grid =
[[128 131 138 133 137 110]
 [117 111 132 111 127 127]
 [123 112 137 119 132 120]
 [139 140 127 137 123 122]
 [145 137 141 145 133 107]
 [115 113 140 117 136 124]
 [133 143 109 126 118 132]
 [124 117 123 114 120 129]
 [105 113 122  98 128 128]
 [127 119 131 122 127 123]
 [112 116 135 119 142 123]
 [144 141 126 140 119 126]
 [ 98  98 146 100 144 118]
 [127 131 143 132 139 103]
 [109  98 142 102 131 124]]
Indices start at 1.
(1, 1) -> 128
(13, 6) -> 118
(13, 4) -> 100
(3, 1) -> 123
(6, 4) -> 117
(11, 1) -> 112
(12, 4) -> 140
(8, 1) -> 124
(15, 4) -> 102
(15, 2) -> 98
(3, 2) -> 112
(5, 1) -> 145
(15, 3) -> 142
(4, 6) -> 122
(7, 2) -> 143
(14, 4) -> 132
(15, 1) -> 109
(11, 6) -> 123
(12, 5) -> 119
(8, 5) -> 120
(13, 3) -> 146
(14, 1) -> 127
(10, 1) -> 127
(10, 3) -> 131
(3, 6) -> 120
(11, 2) -> 116
(4, 4) -> 137
(14, 2) -> 131

data =
[[123 128 120 125 130 111 128 139 130 137 115 122 107 135 135]
 [139 138 128 120 135 143 115 116 130 126 115 131 129 119 116]
 [138 137 130 121 134 144 115 114 132 126 117 131 133 119 116]
 [124 122 123 128 130 111 132 138 130 142 126 121 112 140 142]
 [139 146 120 118 121 130 138 127 123 130 127 140 118 124 111]
 [123 129 129 129 131 130 127 126 141 118 106 133 125 108 117]
 [111 120 122 133 114 112 128 133 132 132 131 117 123 139 141]]
Rows and columns are counted from 1.
(1, 1) -> 123
(7, 2) -> 120
(6, 2) -> 129
(6, 1) -> 123
(5, 1) -> 139
(3, 7) -> 115
(4, 9) -> 130
(6, 11) -> 106
(2, 15) -> 116
(6, 6) -> 130
(2, 8) -> 116
(5, 12) -> 140
(3, 15) -> 116
(1, 15) -> 135
(1, 14) -> 135
(7, 10) -> 132
(2, 13) -> 129
(6, 7) -> 127
(2, 3) -> 128
(1, 2) -> 128
(5, 11) -> 127
(4, 5) -> 130
(5, 15) -> 111
(5, 9) -> 123
(5, 5) -> 121
(3, 10) -> 126
(7, 1) -> 111
(4, 7) -> 132
(5, 13) -> 118
(7, 7) -> 128
(1, 5) -> 130
(1, 11) -> 115
(4, 3) -> 123

arr =
[[127 129 128 128 134 134 127 137 131 125 127 127 135 137]
 [112 119 128 124 146 130 125 142 124 129 133 145 140 128]
 [104 114 129 123 146 121 124 135 116 132 137 156 134 113]
 [119 125 127 121 141 132 126 139 128 127 130 136 136 135]
 [119 125 127 121 141 132 126 139 128 127 130 135 135 135]
 [127 129 127 125 128 125 128 124 126 129 130 130 124 126]
 [104 114 129 124 146 121 124 134 116 133 137 156 134 111]
 [135 134 127 126 124 130 129 126 132 126 126 119 125 136]
 [135 134 126 126 124 131 129 126 132 126 126 119 125 137]
 [124 126 128 129 135 133 127 138 129 126 128 131 137 134]
 [106 115 129 123 146 122 125 135 118 132 136 153 134 115]
 [134 134 127 126 125 131 129 128 132 126 126 120 126 137]
 [107 116 128 122 145 123 125 135 119 131 136 152 134 117]
 [129 130 127 125 124 123 129 120 126 129 129 128 120 124]
 [124 128 126 121 134 128 127 130 128 128 130 132 128 132]]
Indices start at 1.
row 1 col 1: 127
row 4 col 10: 127
row 6 col 7: 128
row 2 col 14: 128
row 8 col 11: 126
row 9 col 11: 126
row 6 col 11: 130
row 8 col 5: 124
row 2 col 11: 133
row 10 col 6: 133
row 2 col 8: 142
row 6 col 3: 127
row 1 col 8: 137
row 7 col 12: 156
row 9 col 14: 137
row 10 col 2: 126
row 14 col 5: 124
row 5 col 2: 125
row 6 col 4: 125
row 6 col 13: 124
row 4 col 12: 136
row 5 col 10: 127
row 4 col 6: 132
row 15 col 3: 126
row 6 col 2: 129
row 3 col 10: 132
row 2 col 6: 130
row 5 col 12: 135
row 7 col 8: 134
row 7 col 1: 104
row 10 col 13: 137
row 7 col 13: 134
row 9 col 6: 131
row 10 col 1: 124
row 4 col 3: 127

a =
144	149	143	141	122	133	116	123	130	133	137	145	134
117	112	122	130	125	123	139	138	140	106	105	124	125
145	148	144	145	124	129	114	123	132	126	130	146	135
Indices start at 1.
row 1 col 1 => 144
row 1 col 4 => 141
row 1 col 13 => 134
row 2 col 2 => 112
row 2 col 9 => 140
row 3 col 6 => 129
row 2 col 5 => 125
row 3 col 1 => 145
row 1 col 9 => 130
row 3 col 2 => 148
row 2 col 12 => 124

M =
[[144 123 119 128 114 129 103 132 129]
 [119 139 127 123 141 136 124 108 122]]
Rows and columns are counted from 1.
row 1 col 1 -> 144
row 1 col 5 -> 114
row 2 col 7 -> 124
row 2 col 6 -> 136
row 2 col 2 -> 139

W =
[[121 122 120 145 120 122 120]
 [114 121 115 141 137 114 135]
 [138 135 135 104 143 133 130]
 [133 128 129 141 134 125 120]
 [112 112 107 122 123 105 132]
 [117 116 113 123 125 111 127]
 [114 110 115 124 103 116 124]
 [127 133 129 133 132 131 136]
 [113 113 110 125 129 107 133]]
Rows and columns are counted from 1.
(1, 1) = 121
(3, 7) = 130
(1, 3) = 120
(1, 4) = 145
(7, 7) = 124
(3, 1) = 138
(6, 7) = 127
(2, 3) = 115
(9, 6) = 107
(8, 7) = 136
(3, 5) = 143
(2, 1) = 114
(5, 4) = 122
(7, 4) = 124
(7, 6) = 116
(9, 1) = 113
(5, 7) = 132
(1, 7) = 120
(6, 1) = 117
(4, 4) = 141
(8, 6) = 131
(8, 2) = 133
(5, 2) = 112
(7, 2) = 110

A =
[[129 128 128 128 129 128 136 128 126 130 127 130 128 125 126 128]
 [151 130 127 128 126 129 129 128 123 129 121 123 129 147 147 128]
 [142 128 129 128 127 128 128 129 127 132 124 131 128 131 124 130]
 [135 128 128 128 129 128 129 128 127 127 133 127 128 136 129 128]
 [131 128 128 129 131 129 124 128 130 127 128 127 128 132 124 128]
 [131 127 128 127 129 128 125 128 128 128 129 135 128 127 129 128]
 [131 127 128 128 128 126 131 129 126 130 114 132 128 128 144 129]
 [126 128 128 128 127 128 129 128 129 131 126 132 128 132 130 129]]
Rows and columns are counted from 1.
(1, 1) = 129
(5, 3) = 128
(8, 15) = 130
(4, 3) = 128
(3, 16) = 130
(8, 16) = 129
(1, 10) = 130
(8, 14) = 132
(6, 15) = 129
(4, 12) = 127
(3, 3) = 129
(4, 15) = 129
(2, 13) = 129
(7, 7) = 131
(6, 12) = 135
(8, 2) = 128
(7, 11) = 114
(2, 14) = 147
(5, 4) = 129
(4, 6) = 128
(6, 8) = 128
(2, 5) = 126
(3, 12) = 131
(1, 13) = 128
(1, 6) = 128
(3, 4) = 128
(3, 9) = 127
(3, 11) = 124
(7, 16) = 129
(8, 9) = 129
(8, 13) = 128
(7, 4) = 128
(7, 5) = 128
(1, 14) = 125
(3, 14) = 131
(7, 1) = 131

X =
[[119 145 128 118 147 132 139 116 151]
 [115 132 139 132 141 145 135 118 145]
 [131 136 117 117 144 125 151 111 148]
 [140 146 106 106 132 102 129 128 128]
 [118 145 129 119 147 133 137 117 150]]
Rows and columns are counted from 1.
(1, 1) => 119
(3, 8) => 111
(2, 5) => 141
(1, 4) => 118
(1, 3) => 128
(5, 8) => 117
(4, 7) => 129
(2, 1) => 115
(3, 6) => 125
(1, 8) => 116
(1, 7) => 139
(5, 9) => 150
(2, 7) => 135
(3, 1) => 131
(4, 6) => 102
(1, 5) => 147

x =
array([[122, 120, 144, 131, 124, 139, 134, 136, 131, 119, 126, 129, 133],
       [141, 122, 136, 151, 139, 137, 143, 125, 136, 135, 132, 115, 145],
       [118, 131, 125, 130, 136, 131, 127, 132, 131, 122, 128, 127, 124],
       [119, 127, 126, 130, 134, 131, 129, 130, 130, 120, 129, 130, 124],
       [127, 117, 140, 133, 132, 127, 137, 128, 134, 119, 120, 124, 115],
       [130, 117, 134, 135, 136, 132, 128, 132, 135, 131, 115, 117, 125],
       [125, 131, 129, 134, 136, 134, 119, 123, 132, 135, 125, 133, 129],
       [133, 120, 131, 141, 137, 127, 143, 124, 121, 126, 135, 132, 123],
       [116, 128, 127, 130, 139, 134, 127, 127, 129, 123, 128, 129, 122],
       [131, 131, 129, 132, 138, 134, 122, 122, 129, 134, 124, 132, 134],
       [128, 128, 127, 130, 138, 131, 120, 125, 132, 135, 121, 133, 132]])
Indices start at 1.
(1, 1): 122
(10, 13): 134
(1, 2): 120
(4, 2): 127
(4, 3): 126
(6, 11): 115
(1, 9): 131
(5, 8): 128
(9, 3): 127
(7, 1): 125
(9, 11): 128
(6, 4): 135
(9, 13): 122
(10, 1): 131
(8, 6): 127
(3, 1): 118
(5, 2): 117
(8, 13): 123
(9, 10): 123
(3, 5): 136
(5, 13): 115
(6, 1): 130
(1, 12): 129
(3, 8): 132
(5, 3): 140
(10, 8): 122
(2, 2): 122
(11, 6): 131
(2, 8): 125
(10, 10): 134
(3, 7): 127
(2, 10): 135
(11, 2): 128
(10, 11): 124
(2, 12): 115
(3, 11): 128
